Each row has a class, written after it.
[  7   2 -22 -47 -35  21  -3  32  -6  16  31  26   1 -23 -30  37   3  30
 -12  13  34   5  30  12  -7  13  26 -25  30 -53  37  -7  42  27   7  33
  21  18  31   5 -18]
K
[ 16  -8 -14  -4   7 -13 -27 -63   6  15 -10 -23 -24   9  -3   6  37  30
 -16  15   2   6  33   0  -2   8   8  15  10   3 -22  -3  10  21  29  13
  19   4  21  -6   7]
S
[  0  14 -18 -30   3  37 -12  33 -36  16  40   4  21 -59  -5   7  11  21
  10  25  -8   5  -7  -2 -23  28 -52 -26  21 -15  14  15  23  47  22  48
  -9 -13 -26  40 -10]
L
[-31  23   9 -49  23  31  12  28  -1  18  -8 -28  39   3   9  18  15  25
  19  62 -25  -3  -8 -38  -9  -8 -22 -27  24 -19 -16  -4  -1 -27   1  28
 -22 -13 -18 -14 -11]
V
[-26  30 -23 -18   1   2   4 -38 -14  21  -6  10 -34  26   7   9  29  32
   1  43  46  -6  16  -1 -15  -4  11 -22  35 -19  29   5  36   7  33  34
  17  20  16 -34 -35]
Y
[ -3  20 -16  -6  24  14  36  19 -39  13 -17  -5  38   7  26  15  28  23
  -1  46  11   0  36 -23 -16 -11 -21 -10   9 -39 -40 -12  -9 -11  -2   6
 -13   3 -22  -2 -19]
Z
[ 11  23 -15 -15  10  10  17  25 -30  -3  16  -3   5  -4   4  16  -7  -7
   5 -10  43   4 -23  17  -6  23 -19 -13  18  11  19 -31   4   5  23  36
 -23  21  14   7 -21]
L
[-35 -26   5 -10 -35 -20   2 -10 -30 -14 -82  -3  -9  52   3   2   6   9
   1  15  55 -16 -47  16   0  34  13  12  -9  -1  22  49  25  18 -15 -74
   2  13 -33  11 -12]
B
[ -9 -10 -24 -10   8  42  34   3  51  63  62  25 -28 -15 -30 -16 -37 -10
 -22   2 -11  36  24  11 -45 -14  72 -55  28 -21  31  53   8 -10 -77   7
   1  30 -17   8 -45]
K
[-11  -9 -41  14  -1  38  -3 -34 -17   4   4   4 -39  -8  18  21 -31   7
  19  -4 -33  13  32  12 -48   0  10  10 -38 -25  -6   7  -5  20  12  16
  24  29  -9  10  18]
V
[-23  31 -16 -36  -4  16   8  21  19 -11 -27  -5   6  12  38  15   8  44
  -3  45  41 -33  37 -46  -5  -9  -2 -47  15  23  45  26 -13 -27  -6   2
  56 -30  21   2 -31]
Y
[-33  -2  -3 -29   1  -7  24  67 -13  21 -55  16  28 -46  10  -8  24  -5
  12  18 -19  -4  -2  -6   9  15 -32   3  -5 -27 -22  -7   0 -11 -15  10
  16 -25   4  -7 -24]
K
[-18  27  16 -30  30  26   6  25 -22 -25 -28  -1  19  -5 -11 -16  -3   0
  23   9 -15   7  19 -44   1  -7 -23 -30  36 -16   7 -44 -16 -51  -2  -1
   6 -13 -26  -7  -7]
Y
[-27 -14 -14 -35  27  -2  -9  -2  -8   3 -22 -22  35  -2 -20 -17 -16  21
  12  -1   9  -1  -4  18  -6  35  11  29  18   2  29 -10  20 -17   1   2
  -7 -17   6  -3  -5]
R
[ -8 -10  -1 -20   0  15  -4 -11  -6 -14 -38 -27   0  -5  -6  14 -25  45
  -1  31 -22 -16 -32 -37 -46  25  -5   3 -12 -15 -16 -31 -15 -17  -5 -21
 -15 -15 -15  30   0]
R
[ 22  24 -12  12  10   9  28  15  -3 -15 -32  38 -33 -27  57  35  38   2
  17  67  30  -7 -30  65 -18  -8 -53   2  12  33   5   5 -13  -5  25  18
 -14 -28  -9 -11  -4]
Z
[-27  12  -3 -11  -7  23  -2  -4   4 -38   6 -27  27  14   4  -4   6  23
  -2  28 -39  -8  -4   7 -23   3  -5  33   2   5  28 -32 -10 -31  -3   3
   7 -21  -8  -8   2]
R
[ 40   2 -11 -23 -36  20  52  18  -9  -1 -54  18  -7  14 -28  28  29 -10
  -1  -2  22   6 -21   6  27 -12 -37 -22 -33 -34  -7  22 -24 -14  22  20
 -16  12  11  -6 -15]
A
[-35  30  35 -23  23  19 -11  22 -29  -4 -31 -31  56 -26  -4  -2  10  49
 -16  44   0 -13  20 -34 -37 -11   6 -18  29   1  -7 -24  -2 -11 -18  -1
 -18  -3  -8   0 -40]
Y
[ 20   1 -24  44 -16 -16 -20 -15  43 -49 -89  20   8  -5  37  54 -22   4
   3   6  55 -11 -38  -8 -47  -3 -35  48  11  48  -5   1   2 -32 -26   6
 -18 -14  -2  35  40]
S
[-46 -31   5 -19 -15  20   3 -42 -13   5  -7 -17  16 -43  18  24  15  10
 -34  28  14 -51  24  33 -23 -39 -15 -34   2   3  -8  12 -20  16 -12   9
  25 -13 -24  14 -30]
A
[ 48  18   4 -15  -7 -28 -23  29  35 -34   4  -4   7 -11  32  21  28  17
  21  19 104  -1 -24  22 -10  27 -13  44  58  65   4  68  16  29 -31   8
 -44 -48  28   5 -25]
Z
[ 26  -2 -12 -46 -38  30  21 -32 -22  24 -20 -14 -18   8  -4  38  26  24
 -27  23 -19   5   3  35 -23 -12  17 -11 -32 -10 -13 -29  14  21  36  20
  -3  19  25   8 -20]
A
[  5  -5 -50   7   5 -11  24  15  12 -22   5  -7   6 -59 -33  11 -15 -21
  19   7  27  18  29  20 -11  61 -69  29 -18  35 -13  54 -71  12  15  37
  -1  18 -11   8  29]
L
[  3   4  -3 -15   4   1   9  -4  29   1  13 -16  32  36  -4  35  32  14
 -20 -25  38  29  43  18  -7 -32  23 -29   6 -15  -1 -73   7  17  24  23
  29  11   7   6  -2]
K
[-13  -9 -56 -22  17  18   8 -43  59  19 -47 -25  -1 -22  24  48  -1  73
  -3  38  58   1 -24 -22 -52  47 -24  16   4  20 -22 -11  -7 -35  30   0
   5 -10  38  42 -46]
M
[-25  -7 -21  -2  30  29   7  -6   0  -6 -15   3  12 -19 -14 -22  -9  11
 -15  20 -52   6  23 -13  11  18 -11  32  14 -14  40  -7 -19 -75 -18 -10
  10   8  21   5 -32]
L
[ -4   4  13 -54   0  18  10  -5   2 -20  21  -2  39  10 -14  10  48 -39
 -20  34 -33  32  31  25  47 -29 -18 -15 -26   2  15  13   7  43  12  24
  23 -24   2  -8  -7]
K
[-26  -6  -5  -2  25   8   7 -33  33  -6 -22  19 -27  15   9  14  11  16
 -15  40  -3 -29 -25 -12  14 -22  -9 -35 -43   3  42 -17 -13 -56  48 -26
  24 -27  33 -28 -36]
M
[ 53  -9 -29  22  41  46  -3  38  48  32 -12   2  18  16  10  -3  -7  44
 -24 -42  13  14 -37 -13  -1 -11  10 -46   6  12  -5  40   5   7  -5   8
 -12  -5 -29  88  18]
S
[ 30 -19  23 -10 -47 -37 -23 -54  44 -25 -39  14   6   5  21  13   2  21
 -29  29  51  -4 -25  38   5   1  31  67  -5  42 -11  28  42  18 -11 -73
 -87 -39   1  54 -11]
R
[-38  27 -21  -7  27   1  -2  29  24  34 -20   9   1 -28   7 -17 -10   8
  26  -5 -33  26 -26  -1 -15   5  14 -11  -4  17  23 -10   3  -4  -2   6
   4  14 -11  -1  -6]
A
[ -3   5  13 -20   4  14   1  25 -42 -31   4 -32  12 -12  -9  10   5  17
   5  23 -13 -20   9 -36  -8  -6  -1  -6 -11 -49 -26 -13 -41 -14   8  19
  -2 -20  11 -22   2]
L
[ 22 -11 -16 -32 -23  45   9 -26 -45 -33 -86   1 -27  17 -26  -1   5  49
  -8  18  49 -18  -6  29  13   6  15  18   4 -12  26  65 -12 -29  22 -50
 -43  17  28   6   0]
B
[ -3   3  -2 -48 -25  25  16 -34 -14 -23  43  -9   7 -16 -24  31  29 -27
  -4  22  -5  25  12  -4  -3  19 -55  -8  28 -13 -30 -45  -7  20  14  35
   6  13  -2   5 -25]
K
[-10 -14  25 -58 -11  33 -33 -15  -6  -3  45  -8  -6 -49 -16  39  -5  33
  -6  29  16 -25 -29  24  -8  16  21 -22  34 -20  -3 -46  22   4  39   9
 -10 -14  22   0 -19]
M
[-34 -14  14 -14   6   4 -11 -28  -9  12 -26   6  -9 -61 -32 -23  23 -33
  -8   1 -33   0   7  29  34 -18 -60 -15 -19 -17   0  33 -16  44  15  16
 -15   2 -21  12   0]
L
[ 24  24 -25   5  58 -16   6  24 -31 -10 -24  15  -2 -45  25  44 -40 -41
  26   8  43  37 -36  13  -3  12  -2 -14 -44  10   0 -13  25  57  21  31
   3   1  18   4  16]
S
[-28  -8  13 -27   3  30  -6  -9 -32  10 -17  -8  16 -41 -17 -14   1   7
  14   8 -29   6 -13   3  -9  24   0  14   9  -1 -42  17   0  -7   2  19
 -23  -2   7  -9 -16]
Y
[  6  17 -27 -50  11  26  24 -21 -22 -31 -67   9 -13  17  12  10  -8   5
  13  77 -37  25  -1 -48 -19  22 -23  15 -25  -3   8   2  12 -38  11 -24
   0 -28   2  14 -22]
Y
[-11  35 -19 -54  10  19  14 -26 -53  14 -17 -19   8 -20  24  37  -3 -11
  -2  28  39   8  23  -7 -10  -6 -16 -14  11 -13 -13 -11  28  54 -14  32
 -13  36  28   9 -39]
Z
[-23 -39   4 -42  14  14   9 -52  -8  19  11   1 -10 -25  18  42  -5  -5
  18  32  16  -8  -1  25   7  11 -11 -17  23 -13 -35 -40  14 -30  37   4
  -7 -15   5  -5 -19]
V
[  1  -9   1  17  13 -11 -14 -11 -12 -21 -26 -27  20  22 -16  -8  17  21
  -1 -29  11  -8  26 -25 -33   3 -25  20   5   1 -24 -27 -20 -14  -6 -12
 -13   6  -2  -4  -8]
Z
[  5  17 -23 -32   8  30 -18   2  -6  18  16  -5   5 -40  -1  15 -48  42
  -3 -13 -26   4  -4 -29  14  35  36  -3 -26   5   8 -41   9   8  26   6
  -2  26  59  36   4]
R
[-11  28  27 -19  23  25 -14  41 -45  13 -31 -28 -16 -21   2 -35  12  45
  20  19 -81  -2 -10 -49 -30   4  27 -14   6 -32 -35 -12 -44  -4 -21 -11
   7   0 -24 -14 -10]
A
[ 19 -30   5 -14  -8   5 -49 -66  16  16  -6  -7 -33  13 -25   8  22  25
 -24 -12   2   8  -5  39 -41 -14  37  21  34   5 -30   5  33  58   2  35
 -31  15   2  22  17]
K
[ 12   0   6   8  20  -7  30  62   2 -15  10  12  24 -11 -45 -17  16   8
  19  27  25  16 -10 -34  10  24 -26 -17   8 -23  19  15  -6 -46   0 -41
 -26 -25 -38 -20 -13]
B
[ -4   8  -4 -22 -43   2  -1 -11 -28  18 -36  19 -18 -32  12  25  29  36
 -23  37   8 -13  14  55  11  30  -1  24   1  12  -7 -19  26  28  49  11
   6  35  33  10 -16]
Y
[-21   2 -24 -23   9  43   4  -8 -21  -3  15  -4  41  -2 -15   3   0  35
  13  -5  38  -5  11 -24   3   2   5 -10  10 -51 -26  21 -13 -25  35   0
 -25   1  -4  -1 -12]
M
[-11 -12   2  11   0   7 -19 -11 -23 -17  14 -14  41  44  -5  22 -13  41
   9   8  -3   8 -31 -64 -44  17  26  -4 -38 -53  -4  -8  28  17  -2 -20
   7 -29 -29  18  -9]
R
[ -1   9  34  -2   1  17   3  15  -8   7  37  10   8  -6 -24 -11  19 -13
  12  -6 -72  24   8 -21   8  -4  -8 -30 -12 -17 -25 -50 -20 -22  10 -21
 -13   5 -20 -22   2]
Z
[  2   7  19 -18  24   0  -3  -5 -34 -19 -96   4  10 -18   5  11  12   7
  -4  31  11 -16  12  -3   1 -30 -27   6   2 -16  16 -20  -9 -32   0   6
 -23 -25  22  -7 -11]
L
[-30  -9  10  -9  -2  11   5   7  12   3 -43 -14  21  -7 -13  -5   8  12
  15  19 -60   6 -41 -28 -24  12  -3  -2 -41  18 -20  24 -40 -30 -12 -17
  -3 -16 -13 -12  -9]
A
[-40 -19  -6 -42  -5   7 -28 -15  -2  -1   1   5  15 -35 -36  14  13  36
  18  34  57   4  -5  23 -13  19  -2 -17  40 -46  10  49  41  41  31  11
  -9 -23 -30  10  -5]
Y
[  1  -2 -36 -44  -6   8 -10  28 -35  -8  34 -21  -6 -37   3  17 -13   5
  18  -6  25 -13  49  -3 -26  10  -8 -14   7 -44 -12   2  11  61  -3  27
  27  -5  -4  13  10]
Z
[ 30  -3   1 -37  -4  11  10  36 -18   8 -15  12  13 -47  -8   2   6   6
   2   7 -30   6  30 -32   4  31 -53 -11  -1  -7 -23 -42   2 -15   0 -30
 -12 -13  -4  40 -19]
Z
[  27  -16  -38   -6   32  -53   13   47   44   40 -114    2   -6  -17
  -36    0   -5   35  -26   29   20    2    7   38  -31    6    9   26
   -2  -17   17  -35   41  -28   15   -7  -39    3    0   10   24]
S
[  5 -12  20 -15   7  25  -8   7 -24  15 -48   6  -7  -2   2  16  35  51
  10  33 -45 -15 -33 -51 -20   4 -20 -42 -11 -32  -8 -14 -11 -26  15  -4
  34 -38 -10   1 -23]
A
[ -4   6   7 -16  29  19 -12  -1 -40  16 -24 -15  -3 -22  12 -29  13   8
  23  -8 -48  19 -19   8 -10  10  10  14   3   4 -45  -3 -14  22   5   4
 -16   2 -25   9  -1]
A
[ 20  -9   6 -53  -6  25   9  -4   6  -7   4  38 -31  34  28  -9 -29 -41
  -3  35 -17 -10 -12  71  -5 -34  62 -16  22  56  43  17  49 -29  -6  -4
 -29 -41 -26   0  23]
Y
[  6  -7  14 -22 -10  -8 -34 -32   0  -3 -15 -22 -15 -28 -17  42   3  27
  14  19  47   1 -49 -32 -24  10  21 -16   1 -38 -38  26  19  33   8  13
 -21 -21  39 -18  -8]
S
[  2  -5 -19 -15  15  24  10  -3 -56 -15  13  14   2 -36 -20   7 -37 -25
  16   1 -34  18 -25 -20   8  43 -35   6 -17 -22 -31 -29 -16  -5  35   3
 -36  25 -15  31  12]
L
[ 14 -25  21 -14  13   6 -13 -42 -23 -19 -68  -2 -10  13   9   8   0 -18
  -4 -20  51 -12  28 -27  -5 -31  -8 -18   3 -12   0  36  19  17 -46  10
  30 -38   6  16 -35]
Y
[-10  -6 -38 -41  34   7   4 -12  41 -11 -18   8 -30  27 -84 -24 -42  13
   3   7  20  16  22  -8 -43 -12  28 -56   9   2  69  32 -24 -35  12 -28
 -33  12 -18 -13  18]
K
[  0  -4  15 -22   6  31  16  31 -27   4 -59 -20   7   4 -15   8   1  19
  29  -2 -10   6 -10 -18 -15   7 -18 -14 -11 -45 -31  12 -32 -19  -2  -3
 -18   2 -13  -5  -5]
V
[-23  -3 -13 -13  25   9   8  -7  27   5  18  -7  19  13  -4 -14  20   8
  20   4 -23  45 -31  -5 -18  15  17  16   8  -6 -39 -15   2 -18  16  -2
 -27 -18  -5  -6 -15]
K
[ 24 -10   0 -14 -11  21   5 -28 -38  36 -70  30  -1 -50  -7  47   1  25
  25  10  48   9 -24  -3 -27  32 -28 -42  13 -10 -50  -2   3 -16  37   5
 -31  -3   7  12   5]
S
[-16  11 -21 -27 -14  36 -10  11  33 -34  25  -9  36   7  21  55  -7  52
 -17  19  70 -28 -19 -12 -10 -45  30 -19   1 -57  11 -17  25  -6  30   4
 -13 -24  13  26 -11]
M
[-12  -9 -12 -23   9  37  -3 -70 -34  12 -67  -3 -23   3  13  51   6  22
   4  12  42   0   2  34 -45 -11   1  -3   4 -40   1 -43  23  -3  26  30
  27   9  25 -10 -27]
M
[-25  -1   9 -45   9   4 -12 -34  14  -4 -11 -37  15  36 -26 -24  11  19
  -9   9 -12 -16 -24 -23  23  15  -9   9  31  11  20  -6   1 -25  -2   1
 -20  -4   9  -5 -18]
R
[ 43  24  10 -48 -10  -4 -30  25   1 -19 -50   0 -41  43   9  -1  15  23
 -12  24  26 -44  -7 -20  23 -42  14 -28  39   7  31  58  -6  38 -21  11
  -8  -8 -26  21  28]
A
[  3 -18  19 -32  20   8 -13  17 -16  -9 -40 -45  14 -13 -32 -13  -8  19
 -16  30 -66 -30 -26 -32  -7  13 -11  29 -14 -12 -14  -2 -11  -3 -32  28
 -14 -22  10  -1   4]
R
[  5  20   0 -48 -29 -22   9  23 -20  27 -13  -8  -1  -9   3  15  58  14
 -24  27  36 -19  -2  37   2  -4 -35 -35  -9  11  32 -12  40  75  38  20
   7   2   1   9 -47]
A
[-22  -3  -4  -4  21  26   5  -6  -8  -9 -30  -6  37 -11   9  -5  27  13
   9  23 -19  11   4  -9  -5   5 -33  10  -4   6 -29  18  -8 -11  11  18
   9 -27 -19  11 -10]
Y
[ 10  13  10 -20  23  20  -9  24  10  17   8 -21  46  16  -8  -5  19  23
   1  19 -25  16  51 -14  -1 -20  11   6  12  -1  -2  21   7  -5 -13  20
 -21  -6 -11  -6   3]
V
[ 15  18 -37 -24 -21  48  49  -2  26  18  13   0  29 -37   6  27  -8  17
   3  12  35  37  30  22 -20  -2  13   5 -20 -16  19  33   6 -16 -22  24
  -9 -19  41   7 -40]
R
